(in the rows, 128 means zero)
Each row of numbers stands for one element and depends on some of the facts below. Use the named rows to name the rest.

There are 5 kinds of fact about the elements: Δ, λ, η, φ, Ω.
dakun	Δ	gigra; stivar	Δ	nitru; brafus	Δ	bubem; grepla	Δ	midrar; fuflor	Δ	flenozam; dotril	Δ	mebrubra; plutredro	Δ	flidran; konok	Δ	kevek; bademen	Δ	dremil; bobres	Δ	gunok
skodro	Δ	bigronu; batris	Δ	staklal; trutol	Δ	dranuk; brifli	Δ	kagipen; kagipen	Δ	stivar; brostor	Δ	plutredro; noni	Δ	stobrur; bigronu	Δ	neflim; pomas	Δ	tuduni; bradar	Δ	postotre
pluzi	Δ	pomas; droklos	Δ	pluzi; klovan	Δ	rikas; buzepim	Δ	droskugik; dremil	Δ	skufo; faskem	Δ	tugak; mebrubra	Δ	dazipli; sulun	Δ	skidragre; zugra	Δ	rodre; meben	Δ	dotril
klival	Δ	satrin; devel	Δ	brodro; kliruk	Δ	faskem; biper	Δ	kefluflel; vegrus	Δ	grasaskek; kefluflel	Δ	pobruk; flidran	Δ	kliruk; madan	Δ	regu; droskugik	Δ	trutol; plasak	Δ	dratri
postotre	Δ	figru; bubem	Δ	bobres; brodro	Δ	tapak; rikas	Δ	flebrok; dratri	Δ	grolak; dreplos	Δ	fluveklo; satrin	Δ	skodro; kevek	Δ	bradar; zemir	Δ	meben; sikles	Δ	neplal
brugrofe	Δ	pluzuk; flovu	Δ	flodu; dranuk	Δ	sikles; rorar	Δ	brugrofe; staklal	Δ	devel; tuduni	Δ	bofas; midrar	Δ	flovu; skufo	Δ	dreplos; bofas	Δ	skevom; neplal	Δ	zemir
regu	Δ	romak; skidragre	Δ	batris; romak	Δ	stugok; pobruk	Δ	brifli; neflim	Δ	brostor; figru	Δ	pledros; nitru	Δ	vegrus; beskil	Δ	brafus; rodre	Δ	grepla; tritokli	Δ	bademen
flenozam	Δ	droklos; stugok	Δ	zugra; dazipli	Δ	bripu; gunok	Δ	rorar; dabom	λ	557; tugak	λ	68; dakun	λ	557; stivar	λ	557; brafus	λ	905; davadrik	λ	905
grepla	λ	284; stopur	λ	905; fuflor	λ	557; dotril	λ	163; merinek	λ	905; suflu	λ	163; bubrisa	λ	284; simun	λ	284; plutredro	λ	68; mufa	λ	163
konok	λ	163; plabo	λ	163; grugukem	λ	905; naku	λ	163; gopes	λ	68; bademen	λ	284; suflanu	λ	905; gona	λ	905; pluzuk	λ	905; gipla	λ	284
bobres	λ	557; skodro	λ	163; batris	λ	163; trutol	λ	163; bokatrom	λ	163; brifli	λ	557; nizuden	λ	163; kagipen	λ	68; brostor	λ	68; noni	λ	905
bigronu	λ	163; pomas	λ	905; flebrok	λ	163; trefisku	λ	284; bradar	λ	284; pluzi	λ	284; grolak	λ	905; roskem	λ	284; flodu	λ	163; droklos	λ	557
klovan	λ	905; zovetran	λ	68; buzepim	λ	163; triklak	λ	68; grasaskek	λ	68; gadro	λ	68; klakin	λ	163; dremil	λ	68; mopofe	λ	284; faskem	λ	68
plipli	λ	905; mebrubra	λ	557; mosidil	λ	163; sulun	λ	68; zugra	λ	284; grefi	λ	284; meben	λ	905; tapak	λ	905; klival	λ	68; devel	λ	557
kliruk	λ	68; biper	λ	905; vegrus	λ	284; kefluflel	λ	557; flidran	λ	557; tipodres	λ	905; madan	λ	284; droskugik	λ	284; pledros	λ	905; ploba	λ	163
gigra	λ	557; brebrek	λ	284; nasor	λ	905; plasak	λ	163; pleke	λ	905; postotre	λ	905; bubem	λ	284; brodro	λ	284; klobrazak	λ	284; zepuplos	λ	284
rikas	λ	557; stobrur	λ	284; puflak	λ	284; dratri	λ	163; dreplos	λ	284; satrin	λ	284; kevek	λ	163; rofle	λ	163; zemir	λ	163; mupal	λ	163
sikles	λ	284; stete	λ	557; fikagel	λ	284; brugrofe	λ	284; griklu	λ	284; flovu	λ	557; dranuk	λ	68; rorar	λ	284; ponu	λ	163; staklal	λ	557
tuduni	λ	557; midrar	λ	284; skufo	λ	284; flaka	λ	905; futrok	λ	68; fleklikes	λ	905; bises	λ	284; bofas	λ	905; neplal	λ	284; regu	λ	68
skidragre	λ	284; romak	λ	68; bripu	λ	163; pobruk	λ	68; dagra	λ	284; neflim	λ	557; figru	λ	284; kedu	λ	905; nitru	λ	68; beskil	λ	557
panek	λ	163; driskuvo	λ	68; rodre	λ	905; klobrem	λ	284; tritokli	λ	557; flidaso	λ	284; brakatram	λ	284; fluveklo	λ	163; skevom	λ	163; puzul	λ	163
flenozam	λ	284; stugok	λ	163; dazipli	λ	163; gunok	λ	284; nuru	λ	905; dabom	η	33; tugak	η	201; dakun	η	995; stivar	η	33; brafus	η	201
davadrik	η	201; grepla	η	600; stopur	η	147; fuflor	η	201; dotril	η	33; merinek	η	600; suflu	η	600; bubrisa	η	995; simun	η	147; plutredro	η	33
mufa	η	33; konok	η	600; plabo	η	201; grugukem	η	33; naku	η	147; gopes	η	201; bademen	η	995; suflanu	η	33; gona	η	201; pluzuk	η	33
gipla	η	147; bobres	η	33; skodro	η	600; batris	η	33; trutol	η	995; bokatrom	η	600; brifli	η	600; nizuden	η	201; kagipen	η	147; brostor	η	201
noni	η	201; bigronu	η	995; pomas	η	147; flebrok	η	147; trefisku	η	201; bradar	η	33; pluzi	η	33; grolak	η	995; roskem	η	201; flodu	η	33
droklos	η	995; klovan	η	600; zovetran	η	995; buzepim	η	201; triklak	η	600; grasaskek	η	147; gadro	η	201; klakin	η	33; dremil	η	33; mopofe	η	147
faskem	η	995; plipli	η	995; mebrubra	η	201; mosidil	η	201; sulun	η	33; zugra	η	201; grefi	η	600; meben	η	147; tapak	η	600; klival	η	201
devel	η	33; kliruk	η	201; biper	η	600; vegrus	η	201; kefluflel	η	600; flidran	η	201; tipodres	η	33; madan	η	995; droskugik	η	600; pledros	η	201
ploba	η	995; gigra	η	995; brebrek	η	33; nasor	η	201; plasak	η	600; pleke	η	201; postotre	η	201; bubem	η	147; brodro	η	995; klobrazak	η	201
zepuplos	η	33; rikas	η	147; stobrur	η	201; puflak	η	201; dratri	η	147; dreplos	η	201; satrin	η	33; kevek	η	201; rofle	η	995; zemir	η	201
mupal	η	995; sikles	η	33; stete	η	201; fikagel	η	201; brugrofe	η	201; griklu	η	33; flovu	η	201; dranuk	η	33; rorar	η	201; ponu	η	201
staklal	η	201; tuduni	η	201; midrar	η	33; skufo	η	201; flaka	η	600; futrok	η	995; fleklikes	η	147; bises	η	201; bofas	η	147; neplal	η	600
regu	η	600; skidragre	η	201; romak	η	33; bripu	η	33; pobruk	η	995; dagra	η	201; neflim	η	201; figru	η	600; kedu	η	147; nitru	η	33
beskil	η	33; panek	η	33; driskuvo	η	201; rodre	η	147; klobrem	η	33; tritokli	η	201; flidaso	η	995; brakatram	η	33; fluveklo	η	147; skevom	η	201
puzul	η	147; flenozam	η	201; stugok	η	201; dazipli	η	201; gunok	η	600; nuru	η	201; dabom	φ	297; tugak	φ	297; dakun	φ	429; stivar	φ	429
brafus	φ	429; davadrik	φ	162; grepla	φ	429; stopur	φ	162; fuflor	φ	936; dotril	φ	429; merinek	φ	297; suflu	φ	297; bubrisa	φ	297; simun	φ	297
plutredro	φ	936; mufa	φ	429; konok	φ	429; plabo	φ	429; grugukem	φ	429; naku	φ	429; gopes	φ	429; bademen	φ	429; suflanu	φ	429; gona	φ	429
pluzuk	φ	429; gipla	φ	429; bobres	φ	429; skodro	φ	297; batris	φ	162; trutol	φ	429; bokatrom	φ	429; brifli	φ	297; nizuden	φ	429; kagipen	φ	162
brostor	φ	429; noni	φ	936; bigronu	φ	162; pomas	φ	162; flebrok	φ	297; trefisku	φ	429; bradar	φ	429; pluzi	φ	429; grolak	φ	429; roskem	φ	936
flodu	φ	429; droklos	φ	936; klovan	φ	297; zovetran	φ	429; buzepim	φ	162; triklak	φ	429; grasaskek	φ	429; gadro	φ	297; klakin	φ	297; dremil	φ	162
mopofe	φ	429; faskem	φ	429; plipli	φ	429; mebrubra	φ	429; mosidil	φ	297; sulun	φ	429; zugra	φ	297; grefi	φ	429; meben	φ	936; tapak	φ	936
klival	φ	936; devel	φ	936; kliruk	φ	936; biper	φ	297; vegrus	φ	429; kefluflel	φ	936; flidran	φ	162; tipodres	φ	162; madan	φ	936; droskugik	φ	429
pledros	φ	429; ploba	φ	429; gigra	φ	162; brebrek	φ	162; nasor	φ	936; plasak	φ	429; pleke	φ	936; postotre	φ	429; bubem	φ	297; brodro	φ	936
klobrazak	φ	429; zepuplos	φ	429; rikas	φ	297; stobrur	φ	297; puflak	φ	162; dratri	φ	429; dreplos	φ	429; satrin	φ	297; kevek	φ	936; rofle	φ	936
zemir	φ	429; mupal	φ	162; sikles	φ	936; stete	φ	162; fikagel	φ	297; brugrofe	φ	429; griklu	φ	936; flovu	φ	162; dranuk	φ	429; rorar	φ	429
ponu	φ	429; staklal	φ	429; tuduni	φ	297; midrar	φ	297; skufo	φ	297; flaka	φ	162; futrok	φ	162; fleklikes	φ	429; bises	φ	936; bofas	φ	429
neplal	φ	429; regu	φ	162; skidragre	φ	936; romak	φ	429; bripu	φ	429; pobruk	φ	429; dagra	φ	429; neflim	φ	297; figru	φ	429; kedu	φ	162
nitru	φ	297; beskil	φ	429; panek	φ	429; driskuvo	φ	162; rodre	φ	936; klobrem	φ	162; tritokli	φ	429; flidaso	φ	162; brakatram	φ	936; fluveklo	φ	936
skevom	φ	162; puzul	φ	429; flenozam	φ	429; stugok	φ	162; dazipli	φ	297; gunok	φ	429; nuru	φ	429; dabom	Ω	klobrazak; dakun	Ω	rorar; brafus	Ω	stete
davadrik	Ω	bofas; stopur	Ω	brebrek; fuflor	Ω	griklu; dotril	Ω	bokatrom; merinek	Ω	kliruk; suflu	Ω	droskugik; bubrisa	Ω	flaka; simun	Ω	midrar; plutredro	Ω	klobrem; mufa	Ω	puflak
konok	Ω	grasaskek; plabo	Ω	driskuvo; naku	Ω	gipla; gopes	Ω	beskil; bademen	Ω	brostor; gona	Ω	dakun; gipla	Ω	fleklikes; skodro	Ω	kagipen; bokatrom	Ω	mebrubra; brifli	Ω	tipodres
nizuden	Ω	simun; kagipen	Ω	gopes; brostor	Ω	fikagel; noni	Ω	pobruk; bigronu	Ω	romak; pomas	Ω	dazipli; flebrok	Ω	ploba; grolak	Ω	bises; roskem	Ω	flenozam; klovan	Ω	suflanu
zovetran	Ω	grefi; buzepim	Ω	pleke; triklak	Ω	plasak; grasaskek	Ω	mopofe; gadro	Ω	gunok; klakin	Ω	triklak; mopofe	Ω	zemir; plipli	Ω	staklal; mebrubra	Ω	neflim; mosidil	Ω	flidran
grefi	Ω	plipli; meben	Ω	brafus; devel	Ω	naku; kliruk	Ω	dotril; vegrus	Ω	suflu; flidran	Ω	nitru; droskugik	Ω	sikles; brebrek	Ω	bigronu; nasor	Ω	brifli; plasak	Ω	gona
pleke	Ω	postotre; brodro	Ω	rikas; klobrazak	Ω	skufo; rikas	Ω	davadrik; puflak	Ω	brakatram; dratri	Ω	panek; dreplos	Ω	puzul; satrin	Ω	ponu; rofle	Ω	plabo; zemir	Ω	flidaso
mupal	Ω	dranuk; sikles	Ω	stopur; stete	Ω	madan; griklu	Ω	tugak; flovu	Ω	trefisku; rorar	Ω	zepuplos; ponu	Ω	klakin; tuduni	Ω	bademen; midrar	Ω	kevek; skufo	Ω	vegrus
flaka	Ω	nasor; futrok	Ω	noni; fleklikes	Ω	pomas; bises	Ω	nizuden; bofas	Ω	plutredro; romak	Ω	zovetran; pobruk	Ω	buzepim; kedu	Ω	satrin; beskil	Ω	meben; panek	Ω	nuru
driskuvo	Ω	stobrur; klobrem	Ω	kedu; flidaso	Ω	flovu; brakatram	Ω	skodro; fluveklo	Ω	bubrisa; puzul	Ω	grolak; flenozam	Ω	rofle; dazipli	Ω	dagra; gunok	Ω	fluveklo; nuru	Ω	brodro

Known rows:
[154 135 140  78 116  73 123 101 181 148 109 121 175 138 103  67 166 140
  87 114  91  81 167  58 196 120 161 168  83 185 184] : zemir
[100  62  34 107  96 168 147 157 126  56  78 118 141 104 170  80 106 129
 195 173 101 144 110  69  90 186 162 143 141 132  89] : skodro
[136 122  96 101 139 164  92  97 148 164  92 142 165 122  98 153 128 126
 136  65 117  78 165 122 137  90 153 148 141 192  70] : flebrok
[118 109 169 104 137 133 119 121 139 107 118 128 134 137 136 128 151 138
  86 109 113  83 153 110 157 143 163 140 111 119 144] : trefisku
[137 112 126 122 133 130 136 103 121 192 137  98 117 122 119 140 109 102
 142  98  98  96 120 132 146 122 145 142  97 151 117] : klobrem
[ 43  37 175 114 102 157 120 174  94  67 102 103 115 121 175 134 136 152
 135 130  49 101 127  99  95 129 135 140  98 178 108] : klival
[110 100 152 100 102 129 115 148 125 124 131 147 128 147 129 118 129 153
  95 105  72  89 104  94 144 124 132 129 108 171 143] : noni
[147 190 132  86  96  38 168  86 192 170  80  99 185 119  88  64 121  75
 152  56 126  98 221 114 147  98 188 167  93 187 159] : bripu
[129 115  30 117 110 142 109 123 130  50 101 113 150 135 145  92 128 107
 169 134 126 122 119  83 115 160 151 119 130 104 143] : biper
[115 120 124 136 105 102 147 119 115 131 119 108 143 133 120 109 106 123
 131  97 121  93 122 112 132 159 133 129 105 115 167] : gigra
[110  90 112 121 118 118 125 138 104  93 131 115 126 157 148 118 126 128
 157 104  88 127 106 122 115 141 131 124 116 129 135] : madan
[109 124 155 131  98 163 123 128 111 156 138 171 126 125 110 150  94 169
  56  82 125  51  96 121 152 167 127 114 126  99 140] : flidran
[181 119 103 119 163  62  95  62 145 166 154  99 140 178 109 110 175 109
 153  81  88 118 101 101 188  82 107 158 119 234 184] : sikles
[123 100 119 137 144 132 123  89 126 143 101  95 159 123 124 148 128 122
 151  96 122  88 145 127 121 125 141 150 115 155 122] : sulun
[127 110 158 103 128 142 121 119 145 129 122 145 130 119 144 114 144 137
  78 115 108  84 130 102 166 147 159 145 122 141 138] : klobrazak
[135 118 138 121 138 151 128  90 143 192 100 130 156 109 105 162 111 127
 127  75 128  68 138 141 142 109 150 147 131 172  96] : grasaskek
[141 111 105 117 126 134 139 108 136 135 124 119 131 118 139 105 122 117
 133 129 120 116 117 105 150 162 153 146 124 122 139] : bademen

Which element is each row?
No name comes twice in this set of rows, the named rows included.
[137 126  72 130 117 123 145 113 122  92 128 110 132 128 147  96 113 106
 152 124 140 121 111 113 127 188 150 121 125  69 156] | grepla
[210 111  37 139 169  78  96  50 144 110 164  81 148 164 140  80 191 116
 152 160 127 132  68  42 207 158 104 155 118 146 234] | droskugik
[119 106 163 138 137 135 132  72 125 190 119 117 137 112 131 153 121 115
 132  63 115  72 117 134 141 104 128 159 133 209 113] | stopur
[142 129  54 129  96 129 141 116 126 121 130 102 133 107 128  85 104  97
 149 145 124 112  94  74 144 179 142 126 104  97 163] | triklak
[140 126  71 124 110 124 151 107 132 108 136 118 125 117 156  76 113  97
 155 135 138 132  93  94 148 188 147 134 139 105 165] | grefi
[114 107  86 147  97 116 162 120 103  95 127  92 138 128 148  90 100 116
 165 131 122 114  97  97 110 184 134 128 107  91 177] | regu
[129 109  98 124 111 141 136 114 133 128 116 123 144 112 131 112 112 127
 131 129 121  98 110  91 136 163 149 141 122 135 140] | pobruk
[137 121  80 135  93 109 163 119 113 126 130 116 135 122 137  76  99 116
 157 132 117 115  76  88 130 186 135 128 116 107 175] | flaka
[138 124  75 124 118 115 147 111 124  90 121 104 136 131 142  86 117 104
 153 126 138 121 116 108 130 183 153 126 118  76 167] | figru
[ 96 107 149 107  99 115 109 138 112 101 125 133 142 159 122 119 132 160
  96  82  80  76 135 101 135 126 125 129 101 151 142] | kevek
[126 103 156 127 139 137 139  94 125 196 111 117 143 120 117 155 111 133
 140  73  99  67 127 140 135 107 138 155 111 193 103] | pomas
[122 119 130 114 118 129 121 104 121 188 117 138 142 143  99 144 107 139
 141  48  88  81 127 139 131  94 123 142 127 205  95] | fluveklo
[117 118  63 136  88 105 141 142 102  86 122 106 134 152 131  88  98 118
 168 112 114 131  89 100 113 162 121 114 118 109 170] | kefluflel

Now the same elements, written a new way:
Some rows with their names:
[137 123 115 107  95 126 136 122  96 126 139 104 130 151 154 130 157 139
 142 104 199  96 129 142 131 123 126 172 107 101] : biper
[143 116 147 110 116 109 113 147 142 113 123 133 134 145 130 130 143 123
 133  79 120 115 144 118 148 139 128 135 139 136] : klival
[154 104 121 148 155 110 126 129 140 146  89 129 118 121 110 135 116 146
 128 104  92 116  57 148 159 112  60 117  88 131] : skufo
[ 91 117 109 143 117 123 132 112 130 117 100 116 130 117 116 121 134 127
  76 154 138 128 131 142 106 107 141 110 134 117] : futrok
[100 137 157 149 151 122 133 130 134 120 162 145 152 156 111 128 117 155
 103 132 119 142 131 119  92 107 117 132 141 127] : klobrem
[101 144 141 140 128 135 136 121 118 119 161 131 157 153 121 124 129 144
 114 147 159 130 140 148  93  98 145 152 139 121] : kedu
[119 131 129 131 143 120 118 125 139 135 113 143 124 129 132 125 112 104
 124 141  98 135 129 120 134 152 128 121 156 138] : gopes
[145 118 144 135 144 125 135 138 127 126 132 131 115 112 125 134 123 143
 123  98 106 133  86 104 151 136  81 125  90 154] : zugra
[149 117 126 145 160 108 127 116 155 157 108 140 143 156 123 136 130 135
 133 100  97 123  61 126 132 122 131  75 105  85] : sikles
[143 118 140 129 144 138 127 144 144 123 132 135 126 106 122 134 116 132
 149 119 100 137 132 109 135 151 125 106 116 114] : bradar
[129  98 118 119 110 144 135 138 135 112 117 110 116 104 126 127 134 145
 122 140 133 132 151 126 105 148 135  81 109  74] : bademen
[152 125 142 119 119 121 125 155 122 115 132 122 103  94 127 132 133 121
 130  96 114 133 122 113 161 121  85 152 109 201] : neflim
[111 137 140 139 159 116 129 125 132 135 120 147 127 122 120 127 103 119
 119 154  98 142 120 110 133 154 117 119 138 132] : trefisku
[121 139 129 138 145 124 123 120 133 138 128 142 122 131 128 125 106 106
 126 151  97 142 123 127 129 133 127 126 150 147] : pledros
[135 130 141 135 124 152 120 147 136 109 140 131 118  54  99 132 129 133
 141 115 115 141 130 121 146  93 117 126 112 155] : flidran
[119 145 108 126 125 123 131 113 118 141 124 124 122 128 136 124 125 110
 136 162 146 128 145 146 114 124 141 144 153 127] : puzul
[105 149  97 122 115 130 133 100 102 141 136 115 128 123 143 123 131 121
 145 173 186 117 149 155 112 121 155 158 140  99] : bokatrom

Rows to name:
No name comes twice in this set of rows, the named rows included.
[129 114  88 125 122 130 129 105 124 143 110 114 137 102 133 134 131 145
 167 148 176  98 118 151 122 129 143 116 102  34] | droskugik
[143 139 127 123 125 142 120 136 133 130 140 141 109  63 135 131 129 101
 146 117 105 151 127  78 157 153 161  96 114 144] | staklal
[127 128  73 129 119  99 130  93 101 159  94 105 114 135 140 127 142 123
 126 150 183  90 108 173 139  95 101 185 129 135] | suflu
[124 122 128 114 102 124 114 129 128 113 129 120 145 103 123 131 147 138
 135 101 162 109 145 126 141 116 142 131 124  98] | kagipen
[136 154 159 153 157 151 152 129 119 128 121 136 125 177 131 122 108 143
 104 145  98 149  54 140 141 121 105 150 110 216] | klakin
[155 124 147 114 103 180 148 155 135  96 108 105 142 133 137 118 130 150
 133 153 135 134 122 166 130 135 159 101 109 137] | dakun
[127  98 123 117  98 129 134 133 130 117  97 108 123 114 130 128 149 139
  99 116 148 119 137 123 127 129 137 101 107  99] | madan
[150 115 177 109 120 134 134 165 131 108 146 127 135 176 132 128 131 152
 126  82 123 128 131 113 144 140  96 152 118 162] | satrin
[119 115 104 113  80 149 118 133 126 105 118 107 108  29 114 125 159 118
 103 123 151 132 165 116 134 100 158 107 114 148] | bigronu
[129 136 110 125 119 102 136 112 105 144 117 117 117 175 144 125 143 116
 110 131 150 119 121 141 127 115 106 169 138 167] | flebrok
[126 145 181 126 141 144 136 146 142 111 114 143 149 169 130 123  98 140
 121 151 114 137 121 123 144 161 144 128 149 159] | zepuplos
[157 125 118 128 125 121 132 110 135 149 137 127 152 181 143 130 148 135
 141 105 148 116  89 144 112 114 165 105 112  78] | meben

Now the same elements, written a new way:
Named rows:
[ 97 140 146 105 119 111 156 121 124 112 123 115 165 136  72 134 132 126
  99 128 113 115 114 158 106  86 213 154 128  69  99 102 132 175 119 115] : simun
[114 162 143 137 114 148 108 112 134 134  91 128 156 164 131  92  90 143
  87 127 130 126 151 129 153 142 199 124 103 156 129 133 134 141 145 150] : nizuden
[126 136 157 136 130 145 135 113 153 130 133  95 150 157 135  85  91 146
  96 138 114 115 148  80 123 146 130 153 110 128 104 156 117 120 118 144] : bises
[124 134 158 133 138 143 134 110 154 130 137 100 152 163 131  79  90 144
  98 141 111 107 142  79 134 145 119 153 111 135  98 160 115 119 114 133] : nasor
[150 102 133  93 110 138 137 112 130 124 124 104 157  94 121 127 109 164
 116 134 146 128 164  87 134 121 103 127 109 155 100 158 129 109 107 138] : devel
[122 155 164 127 143 141 146 116 146 127 116 105 168 112 121 113 101 131
  99 142 105 109 137  69 159  93 179 159 111 146 104 156 122 117 129 125] : brebrek
[140 130 126 131 131 134 116 102 117 134  92 104 132 106 118 126 126 156
 113 134 151 129 147  85 177 171 104  91 117 172 102 140 135 128 147 125] : flenozam
[134 127 132 141 113 142 163 124  99 118 101 138 135 131  76  92 166 121
 124 116  98 125 152 211  94 115 248 151 166  64 103  75 129 185 155 183] : suflu
[145 140 130 117 145  88 138 104  90 132 103 107 145  83 113 130 141 167
  69 134 155 126 129  83 161 123 110  62 130 141 112 145 140 125 109 136] : dranuk
[130 112 109 118 158 137 118 104 105 124  94 127 162 108 116 135 160 156
 124 133 154 100 152  75 199  94 114  97 105 179 100 160 117 157 149 106] : romak
[104 157 140 132 110 139 113 117 133 130  93 131 165 151 115 104  89 142
  90 131 131 125 143 130 132 105 195 121 105 149 126 137 146 144 138 150] : mufa
[110 158 145 141 146 147 121 105 145 128 110 120 144 172 122  91  96 147
  97 132 123 111 130  82 193 139 142  94 113 150 109 142 136 125 135 134] : gopes
[105  98 148 138 181 134 153 116  76 120 122 134 116 189  76  92 198 145
 107 120 110 100 130 198 179  93 248 152 159  66 106  88  96 201 163 153] : grefi
[117 101 164  78 104 141 132 111 144 130 141  72  85 170 100 135 116 171
 109 131 155 154 160  67 166 160  93 140 119  74  95 124 149 102 128 140] : plutredro
[136  94 111 133 147 114 152 108  69 121 108 123  81 140  76 126 202 157
 129 114 130 122 139 213 127 134 168 117 170  70  94  73 103 193 161 160] : figru
[107 157 150 136 146 140 114 105 146 131 114 116 145 180 119  89  94 140
  90 136 123 115 125  88 186 146 129 103 113 152 103 134 133 132 136 125] : pledros
[158 108 144 112 120 142 132 107 141 135 120  91 133  94 131 121 116 162
 118 136 145 123 163  77 119 170 102 134 111 159  98 154 113 115 124 136] : skidragre

Name these rows:
No name comes twice in this set of rows, the named rows included.
[118 150 165 129 140 133 137 112 146 124 126 109 157 136 122 113 100 135
  93 137 108 119 124  77 157  89 144 162 111 126  98 144 120 113 106 120] | tipodres
[154 144 130 130 137 109 121 103  92 136  99 115 140  95 131 120 136 168
  76 133 150 134 147  96 182 165 124  67 124 161 114 146 140 115 118 145] | mebrubra
[136 160 164 137 135 141 136 110 150 130 116 110 147 133 134 100  93 132
  99 137 105 124 137  77 161 119 158 157 110 132 101 138 116 107 121 136] | puflak
[157 147 133 136 111 144 147 103 141 136  91  99 153  73 108 127 125 133
 127 141 117 145 155 113 158 172 105  93 133 170  94 150 169 106 133 150] | skufo
[147  95 148 102 107 143 154 119  75 125  98 113  75 134  73 134 203 157
 122 118 115 154 166 212 133 131 222 156 175  68 106  71 121 156 163 185] | skodro
[121 160 146 137 110 145 147 114 150 122 104 123 174 103  97 100  93 126
 113 138 103 128 139 130 172 106 157 107 114 141 103 150 173 110 111 150] | dabom
[126 127 122 119 128 123 124 104 120 126 100 115 136 104 106 134 125 163
 112 132 151 125 142  83 181 119 109  80 117 162 101 143 145 122 130 126] | sulun
[145  98 107 129 113 129 146 116  66 122  94 135  95 130  76 125 202 156
 123 111 132 135 160 211 106 135 218 124 158  69 107  72 110 192 159 175] | konok
[104 108 115 140 155 130 132 105 116 111 125 144  64 188  75  98 142 158
 102 110 104 131 115 208 116 116 223 150 177  62 108  68  92 202 140 164] | triklak
[119 112 149 140 155 127 158 112  97 115 128 132  97 178  74  96 184 126
 118 117 100 114 125 207 141 107 226 160 171  59  93  76 100 184 145 155] | merinek
[146 140 112 138 110 145 137 104 138 135  90 110 150  79 103 122 115 145
 128 135 132 132 152 120 154 175 101  69 128 177  97 142 169 119 144 152] | vegrus
[143 132 113 130 130 132 102  99 140 132  93 110  72 117 124 131 103 165
  96 125 155 154 130 105 150 168  96 113 138 182 113 125 102 143 128 133] | rorar

